Each row is followed by its class number.
[ 302 -217  242   92    7  -37 -236  247   69  224 -447   22  211 -233
   23  171  -25 -267 -209  -83  211  347   -5  263 -221  184  170    9
 -219  153  175  351  -71  279  178 -149  192 -350   46 -157  286] => 1
[ 311 -486  469  103   17 -175   45  328   82    8 -278  104   92  -59
   31 -190  220 -240 -192  265  174  662 -238  237 -469   67  112 -249
 -294  -69   20  106    2  450   62 -165  156 -199  -56 -232  348] => 5
[-139   15 -103  233   24   24   87 -667 -716  185   40 -163  192  169
 -204  -80  139  469   99 -505 -238 -221   66  -32 -168  262   64  -50
 -317  -12 -126   12  140   16   72 -166  180  386 -192  241 -128] => 5
[  31   68 -124   63   70 -214   85  389  435  -38  241    4  -13 -230
  174 -153   36  324  186 -288   34 -180 -193  -99   30 -266 -277   39
  -28 -154 -306 -167 -156   25  146   66  213 -504 -222 -274 -407] => 6
[ 647  324  206  118 -307  -57  182  327 -260 -125   21  -54   18 -138
  170  251   77 -209  185  157  185  381 -370   62 -164  -69  -40 -205
  -53 -191  -66  -63  368  212  266 -347  164  -83  -81   58  142] => 1
[ 223  -16   -8  -34 -376 -178  193 -247 -218   86  -15 -162 -138   43
 -364  133  122  -77   46   37 -276  101   16  116 -194   71  -11 -128
  154  -68  -34 -227    7 -162  101  349  124  351  216 -104   59] => 6
[-320 -198 -349   43 -347  102   55 -438   22 -108   67 -221 -260  -54
  -80  -39  270  133   83 -378   -3  -80 -117  -86 -237 -153 -176 -304
  269  133 -294 -216   47  -61  161   86 -117 -366 -157 -255 -134] => 4
[ 215 -390  459  239 -132  -48 -133  -38 -193 -152 -339  -26   61 -328
 -204   64 -211   13  142 -361   35   64  334   67 -189  -58 -121   63
 -180  -68  101   83  -54  230  105  119 -114  -68 -133  117  319] => 8
[ 359  194  592  222 -440  -38  103  358 -469 -194   73  -87   42 -502
  133 -200  302  338  373  146   93   65   98    2 -367   71  -83 -265
 -163 -477  219  -10   88  122  227 -266  162  -21 -167  114   48] => 1
[ -97  -60  113  305 -264 -222   44 -618 -303  156   64  193  -92   89
  -75 -161  222  350  235  -42   60 -417  -30  192  -22 -158   11 -340
 -297 -212   -8 -316 -203 -118  198  -89  107  279  -97   93  -68] => 2
[ 300 -154  111   24 -389  200   39  204   40 -123 -489  136 -327 -476
 -339  -96  107  172    9  125  -22   75    4  -65  -25  399 -303 -569
  122 -125  -58 -291   63  277  -94 -367 -144   54  187   21   25] => 2
[ -93 -374   83  -74 -133  218   18 -657   82    9  336 -262  -37   18
   70 -245  -10   54   85  -91   25   36  260  -20  -92  212 -215 -369
 -101  -11   82   41 -464  -91   83  336  114 -141  111    8  -68] => 7
[  13 -329   90   -7  -46 -201   11  -57 -178 -324 -234   26  187  -16
   25 -320  270  183    4  421  -72  -83 -228   67    4  260  496  114
  -81 -225  116   46 -147 -177  171  196  112  138  109   33  400] => 3
[  73   59 -175  -64 -354  -58  153  -78  488 -103  -38  -95  -70  324
  -88  262   53 -119   44 -248 -125  -11  -52 -330  119   35 -603 -456
  -93   40 -190 -288 -230  444   60  150   50 -493  -80 -111 -391] => 0
[ 218  277  -25  181  -49 -151   19  -91  219  -31  349 -454 -159   -2
  130   22  -42  182  165  187   72 -223 -326 -390  170   97 -125 -226
 -266  174   61    8  -21   81  -91   90  147 -255 -210 -511 -229] => 7
[  79  -94  250  443   77  -79  -81   58  -10 -253  270  165   -2  -32
   48  343   92  227  400 -250   51  266 -124 -182 -223 -302 -320   51
   12   27  258   32  161  -40  176   47   45 -236 -202  114   74] => 0
[ 200   38   60   43  157  165   78  275  280 -316  389  188 -103  109
  189  -65  124  222  220    7  107  198   34   68 -266   14  406 -119
  -32  -87   70  -12 -167 -141   27 -189  134  121  -86  -28  446] => 8
[ 242   86  -93  -78 -125  111  310  -17 -150 -165  -44  128 -114 -387
   22 -121   36 -284  177  -34   97  288 -215  205  -64  160  404 -562
  256  142  121  -50  102  114  -96   12 -113 -129  365  192 -221] => 7
[ 186  130   90  355 -197  112   34  344   76 -111  427 -208  -67 -190
  223  197  170  231  559  266  200  -71  -27 -371  325   17 -378  -12
  -13   31 -215  -70  133 -136  190 -335  158 -716 -173 -255 -372] => 6
[-106 -143 -305   23 -376  153 -121 -576   21 -413   95  -98 -198 -209
 -170 -318    9  381  476 -652   81 -265  126  123 -258  351 -194 -236
  189 -133 -115 -158 -125 -210  143  191  -97 -105  171  203  171] => 5
[-151  127 -145  -34  154   -2 -166  350  418    0  257  -93  -13 -246
  278 -246 -196 -231 -146  -18  120 -345    5 -112  195   81 -329   -1
  -32   46 -160 -320   66  115  -54   23 -457 -716  -35 -263 -232] => 1
[ 110  339  521   49  -32 -115  -40 -134 -365  -74 -372 -102  168  -78
  361  -34   49  -19 -176  -27  313  171 -241   20 -349 -372  185 -107
 -469 -364 -146 -144   66   37  354 -199  220   14  219 -101  267] => 0
[-278  -68 -156  144  195 -190   33 -524 -728  -47  320 -143  -31   62
  -24  -20   -1 -171 -404 -146 -219  -54  153  143 -123  -38   75 -172
  104  184   88  215 -134 -133  188  383  118  267 -123  171   74] => 0
[ 317 -493   37  160  -94 -108  125  274 -249 -123 -514  205  133 -130
  -25 -311  177 -134  -53  134  -76  -25  -80  391 -206  221  632 -295
   32  -52  -72  127  287   62 -278   44 -217   21  -16  147  160] => 1
[ 239 -232  -10  -20  -41   52  126 -259 -323 -273  -45  222 -214   16
  -74   38  -44  267  484  -95  -26   46   75    1 -235  360   16 -404
 -164 -379  -67    7 -121 -154   85  -95  417  150   35  230  161] => 8
[-145  150 -209  191 -167  -53  -76  -87 -441 -371  122 -256   20 -257
   71   64    0    4  207 -316   97 -388 -148 -207  -60  147  606  -48
  -45  223   58 -137   82 -182  326   70   67 -220 -161 -298  124] => 5
[ 120  -24  172 -206  -24  -95  154   73   50 -108   44  264   21  -52
  230 -285   29  571  217 -211  272  168 -242  170 -219 -163  547  -57
 -256 -302  240   54 -300 -299  129 -326  387  287  -22 -131   70] => 3
[ 241  144  107  344   44 -303  395   14 -336  -63  414  -60   64 -162
 -182  118  273   67  356 -366  -88   29   16   65 -272   31  176  -57
  138  298  317  -27   50  249  281  -74  121  226   85  237 -137] => 3
[ 357 -176  -72   44 -341   87  319  261 -264 -135 -122 -135 -275 -328
  341 -256  105 -117  210  263   77   96 -129   -9 -412   37  174 -113
   50 -206  168   83  189 -301  135 -355  372  119   46  -28 -228] => 8
[ -83   67 -129 -132 -182  268   69  -32 -188  -53   95 -125 -298 -240
  131 -148  -42  123  428 -279 -262  177  647   25 -303  171 -217 -393
 -212 -102 -114 -225   96 -174 -184  -28 -223  284  494  165 -318] => 4
[ -79  185   55  206   82 -342 -343 -260 -283  -77  -90  -37  230  148
  -13   -9   40   47  119  -62  169 -166 -280  347   58 -146  156  177
 -267  111  -48  -54  -67  136   98   80  114  387  130   57  -48] => 8
[ -85  251  239  247  283  -81  164  479   85 -139  417 -136  -19 -381
  349 -136  146  360 -233  162 -158 -166  204 -368  102 -196  101  140
 -101   60  125  -75   29 -222   35 -164 -189 -115  -40 -312 -219] => 1
[  33 -359  146  187   78  188 -139 -283 -168   -5 -200  109  180  183
  -69 -204  308 -250 -187 -201   -5   77   -7  211 -433  -35  138 -295
  100  -10    7  323 -163  238  -43  173   61 -291 -267  353  318] => 7
[ -53 -328   18  108 -112 -220   34   16  191 -291  -90  124  -45 -482
   -8   28  104  541  102 -147 -215  147 -569 -239 -336  -11  356 -206
  -30   24  152  102 -228  -78  355  187  262  -15 -270 -171 -131] => 7
[ 215  326  -35   10 -145 -128 -143  129  166 -336 -390  178  468   -7
   50 -406  407   31  -73  -21  123 -284 -321  475 -113 -115 -201 -213
   19 -228  -40  273   75  191  -91  -89  166  -26  174    2   14] => 0
[-564 -140   18  -34  -47  137   19 -143 -215 -297 -186 -187  -50   15
  157 -467  127  523   61  445  -19 -215  195  -71 -106  344 -354 -298
 -231 -377  -34 -184  -26  -18 -107   30  -11  447  221   89 -104] => 8
[  43 -106   -2 -113 -117  -20  417 -406 -236  -12  257 -232 -156 -209
  272  -68 -104  129  247   60  -29   17  296  -42  -11  121 -159  -14
 -338 -303   19  -17 -129 -267  213   62  437  231  356  -74 -376] => 8
[-137 -262 -229  218 -462   38 -140 -678 -358 -146  302 -167  -57 -106
 -360 -142  109   39  234 -662 -287 -137  323 -121 -117   23 -630 -530
  195  310 -339 -172 -262  131  273  162  101 -101 -155  105 -285] => 3
[ 145 -256  132  -38 -274 -231  382  -10  -67  -79 -402   25 -105    8
  -80 -253   -2  155  115  187  -43  565  -76   23 -286    1 -356 -267
   44  -24  -28   75   96   44   74 -326  228   16  156  -23 -111] => 4
[ 523  249   73   54 -100 -156   76  316   31  -46 -209  -21  268 -360
 -146  116  126 -103 -266 -161  -10  296 -111  339   38   39    2    1
  109  193  -32  288   70  218  202 -193  -31 -326  138  -45   29] => 3
[ 253 -144  -40  -27  241   29   31  153  241  -98  358 -234  -78 -102
  687 -191 -102  318  391   12  282   99  -41 -156   18   30  222  273
 -417 -225   61  -57 -132 -385  291 -169  164 -265   87  -81  194] => 3
[ 241   73  165  103  -96  -89  156 -134   86   70  322 -156 -173 -301
    9   80  267   45  259 -519 -126  124 -303 -408 -175  -83  196 -612
   53  182 -101  -38 -360  145  213  327  207 -277  150  -29 -346] => 4
[  66 -166  459  -33  277 -103   36  222 -120 -160 -133   88  120 -202
  159 -178    1 -235 -359  652 -146  234  -93 -252 -192   85 -117 -195
   -3  -56  -67  306  105   56  -27 -120  157   66  151  -59   13] => 0
[-350  157  241  225   28  -63 -141 -179 -594  -67  105   -8 -126 -517
   44 -174   -3   39   92 -222   60 -138  -79 -160   23 -369  162   62
  -74  -50  136 -286   50 -117  157  -15 -424 -328 -182   14 -139] => 5
[ 165 -257   51 -286   78   50  -72   67 -218 -296  264 -212 -114   69
   16  -78  119   93   31  143   -4  104 -233   -2  -20  229  328   92
   91 -179    4  150  -57 -313  -78  161  170  535  182 -108  193] => 7
[-442 -237  261    6 -196  114 -137 -321 -329 -368 -373   99  111 -113
  -76 -196  115  815  431 -111  -57 -160  420  133 -250  158  362  -77
 -348 -260  -87 -293  -95 -172  -54 -211 -209  383  135   94  -53] => 1
[ 219  150  410   52 -344   -1  159  295 -447  134 -109   76  138 -326
  -74  -45  194 -128   73   84   40  324  203  291 -185  -51   96 -271
   36 -178  270    7  108  225  -23   39  -17 -210  -99  108  -22] => 6
[  51  -86   -8 -142   73   70  345  -91  101  134 -174  311  328 -199
  163 -199  189 -117 -370  105  -22 -153  -69  289 -283  -91 -347 -212
  195 -293  318  185   75   38  127  -94  183   52   67  281 -235] => 4
[  44 -106 -201  -31 -426   65  261  207 -454 -170  -80  -86   78  180
    1 -500  285 -388  -14  270   19 -328 -237  358  -83  112   46 -254
  116 -326   -4  282  191  130 -167   41   35  -10 -351  142   17] => 2
[ 182  260  -69  204 -181  152 -208 -176 -354 -107  479   20 -260 -171
  -94  386  265  109  459 -543  -89  359 -115   35 -148   86  406 -302
 -162  113   54 -248  -57  152  137  176  -23   46  -51  162  181] => 2
[ 158  219  -51  338 -283   36   38    7  476 -179   -6   63 -180  -31
 -315   57  276  561   84 -145  -80  150  -39   44   37  -56 -214 -330
  -58  196 -240 -317 -289  213   60 -359  -23 -188 -133 -240  -98] => 6
[ 227   93  122  297 -529   63   30  -94 -468   29 -240   69  -11 -149
  -85 -129 -112 -328  201   12   76  167    5  183 -119 -124 -445 -276
 -179 -235  -26   80  320   96    5   -6  147 -152 -120   32   99] => 8
[ 395 -452  257  235 -341  -54  450 -553 -152  -41  131  152  -20   58
   38 -250  350  394  529 -115   50 -144    7  141 -392  151  520 -260
 -105 -209  206  -42 -131 -254  186 -199  275  130  -40  274   61] => 2
[ 245  128  392  140 -333 -197  143   12  223 -166   16  -28  165 -250
  218   52 -138  286  355  396  171  331 -121   34 -156   87 -191 -164
 -280  -70 -179 -107  204  227  167  -49  263   99  220  -68 -180] => 2
[ 155 -441  -53  -91 -417 -314  256 -457 -416 -249 -306 -297   -3   68
 -119 -204  241  292  185 -188 -125   19   56  201 -298   75 -301 -178
 -114 -387    3 -300  -22 -201  256  237  199  239  245  -23  -76] => 5
[-369 -160  214  -37  100  -86   11 -408 -210  -78  -57  -79  108  -53
  210 -275   -2  402  190  228  133  129  268   -6 -135  300   50 -116
  -37  -27   54   71  -41 -170   12  175  170   61  409  117  -38] => 8
[  90  117   48  -10 -125   27  -23  320  796 -178  -49  119 -107 -762
 -126   93   44  594   76   77  -99   48 -150 -298  249  239 -174 -350
  166   83    1 -126 -265  126   68  117  -66 -233  225 -294 -254] => 8
[-265 -279 -232   76  195 -211   34   68  128 -118   60 -117  175 -130
  -25 -116  147  -45 -299 -183 -144 -280  -21  -67   58 -191 -317  284
  355  323 -110  228 -122 -269  377  -78   99 -315   39 -255 -305] => 7
[ 255  278 -158  262 -127  263  203  -49 -348  174 -130 -158 -397  -30
  184 -286  132  252  319 -312  116  -16  205  210  -86  119  899 -241
 -347  -48  205 -374  -56 -362 -162 -295 -363 -148  172  188   76] => 7
[   2 -129  550  108 -187 -117   68  378 -364  -63  125  368  206 -398
   11 -111  264  -82 -152  309 -169  257  -75   86 -590   14   32 -191
   23 -181  -70  259  317  188  179 -332    8  -22 -372   96  -88] => 3
[ 227 -256   37 -145 -139  179 -106  367  329 -457  223  -57 -320 -212
  -10  314   49  402  241 -739   33  178 -148 -291 -137   -9 -190 -295
   -1 -259  147 -160 -411  -47  199  104 -122 -620 -341 -165   24] => 1
[ 178  -58  -51  203   -3   73  369  200 -293  -38 -118  -61 -102 -254
  160 -453  115  195  -74  459   25  174 -245  118  -17   -1  435 -159
  -86  -86  177 -145  181 -260 -191 -212    3  127    6 -156 -178] => 5
[ -59 -275  169   65  174 -279  -66 -419 -363  -93  -20 -142  128  249
  214 -703 -311 -284 -215   56  -50 -161  304   90   74   95 -364 -138
 -405  -52   50   28 -108   89 -235  196 -167  -76   54  163   27] => 1
[ -37  -93  372  -14  131  112   28  -99 -678   52 -158  112  345 -270
 -100 -312   39   -8 -184 -198   61  161  121  396 -310  191  262 -184
  -46  -58  342  208   60  220  -69 -102 -159  -84 -122  320   97] => 4
[ 168  477 -532  217  -97  267  -49  530  180 -106  210 -123 -269 -388
  106  243  230   99   62  -74 -145 -216 -381 -179 -170  -33  301 -302
   89  203  145 -208  209 -183   12 -212 -100 -189 -280 -475 -180] => 1
[  88 -275  -94  -18 -168  -80   85  -26  299 -123  -27  -31    6 -241
 -192  399 -117  202  122 -145   18   16   -6  143  252  117 -454 -101
 -232  -27  -37 -130  -53  297  125  125  -89 -338 -124 -299 -224] => 2
[  21  169 -133 -176   21   47  215  182  205   77  431  -12 -143 -198
  -49   18 -119  168 -164 -233 -109  317 -314 -396   18 -144 -716  -97
  284   11 -214 -279  177  -26   90  -80  213  131  114 -260 -445] => 3
[ 241  150 -232   82 -331  175  155   42 -212   59  191 -391 -361 -408
 -195  117  -42   69  192 -412 -205  295   74 -328  232  166  198 -448
   87  406   -9 -262 -203   26   38  150  -77 -507  -44 -256 -274] => 2
[ 403  -87   35  -27 -293  163  224 -145 -359  144 -273   42  -53   50
 -359   54  145   59   27 -257  -97  279  -83  165 -165  225  -47 -355
   -7 -120   87 -176    8  322 -170 -231  129  163  -63  211 -275] => 1
[ 200 -135   78  175 -112   58  194 -143 -608  179 -392  106  203  110
 -136   11  101  -52   40  -48   79  323  152  337 -484  -85 -261 -412
   19  -84 -192 -137  441   74   24 -247  353   76   26   22   60] => 4
[ 301   28  -20  107  193  125   81  264 -101 -390  536 -253  -53    8
   29    4  -51  264  110 -153    3  107  127 -215  154  104 -291  -80
   31  114  146 -118 -178  246 -133  -83  198  -74 -339  -23 -244] => 0
[-104 -246  -14 -242  104  -81  146  197 -223  -82 -141 -103   -2   27
  142   77  -57  172  -25 -138   89  -40 -167  252 -572   92  673  264
 -224 -272  401  -29  219 -391  106   22   76  733  154 -284  344] => 1
[ 284 -432  349   69 -140 -205  176  -29  -91 -292 -313   65  112 -384
  189 -457  148  420  157 -110    9    1 -316  156 -493  -49  521   72
 -329 -475  114  226  -34  -33  180    1  104  176 -161  144  280] => 3
[  71 -505 -238  326 -473   42 -113 -221  -80   -5  -44    9 -158   -7
 -326   87  294   86  332 -275  -85  209  310   71  176   69 -677 -301
  422  245 -127   -2 -252  217  118  173  251  -90    9  410 -350] => 7
[ 528 -198   59   54 -104 -191  234 -245  166   35  106  -63 -163   31
  204  137  202  413  283 -372  -47  164   95   37 -302  -50  347 -178
 -301 -161  158  -57 -116 -253  145  118  306  199  109  -98  249] => 6
[ 201  329 -418  -45 -116  194  109   92  -94 -351   89   -2 -118   15
  -62  164  306 -219  347 -409 -152 -204 -392 -102 -137  -38  127 -357
  337    4   95 -193  127   96 -119  144  -71 -140  -21  243 -284] => 6
[ 159  134  -14  -63  -50    7  107   24 -521 -185 -488  195  230  -33
  -40   34  272  191 -149 -561  183  -73 -151  494 -367 -182  379 -180
   23 -278  412  130  292   55  -87 -137   85  355  -50   99  255] => 1
[ 268  243  215   96  190  238  108  452 -187   26 -286 -122  142 -148
  -23 -287  275 -100  -34  435   96  -77 -133   33  125 -141   74   51
 -104 -206   50 -281  216  180 -240 -345 -149   35  133 -171  110] => 4
[   0   15   39   46  -31  183  175  102 -781  221  160    0 -180 -200
  261   50   62  -35  264  205  178  275 -366   22 -350   15  -66  306
  -76 -533  211  231  497 -453  269 -272  483  309   35  159   28] => 4
[ 120 -249  274  273 -450  -82  307   38  -77 -173 -555  252  144  -73
  118 -422  327  420  414  -51   78 -192  605  246 -327  -12  335 -146
  -10 -287  286   84 -124  -27   12 -190  126  144   54  563   33] => 5
[ 220 -130 -190   -6 -159  100 -165  103   95 -149 -189 -201 -142 -137
  -14 -102   90  186  148 -266 -142  122 -116 -249  140  165 -211  -89
 -242   52  -82  -57 -275  147   42 -233  153 -266  -57 -100 -319] => 7
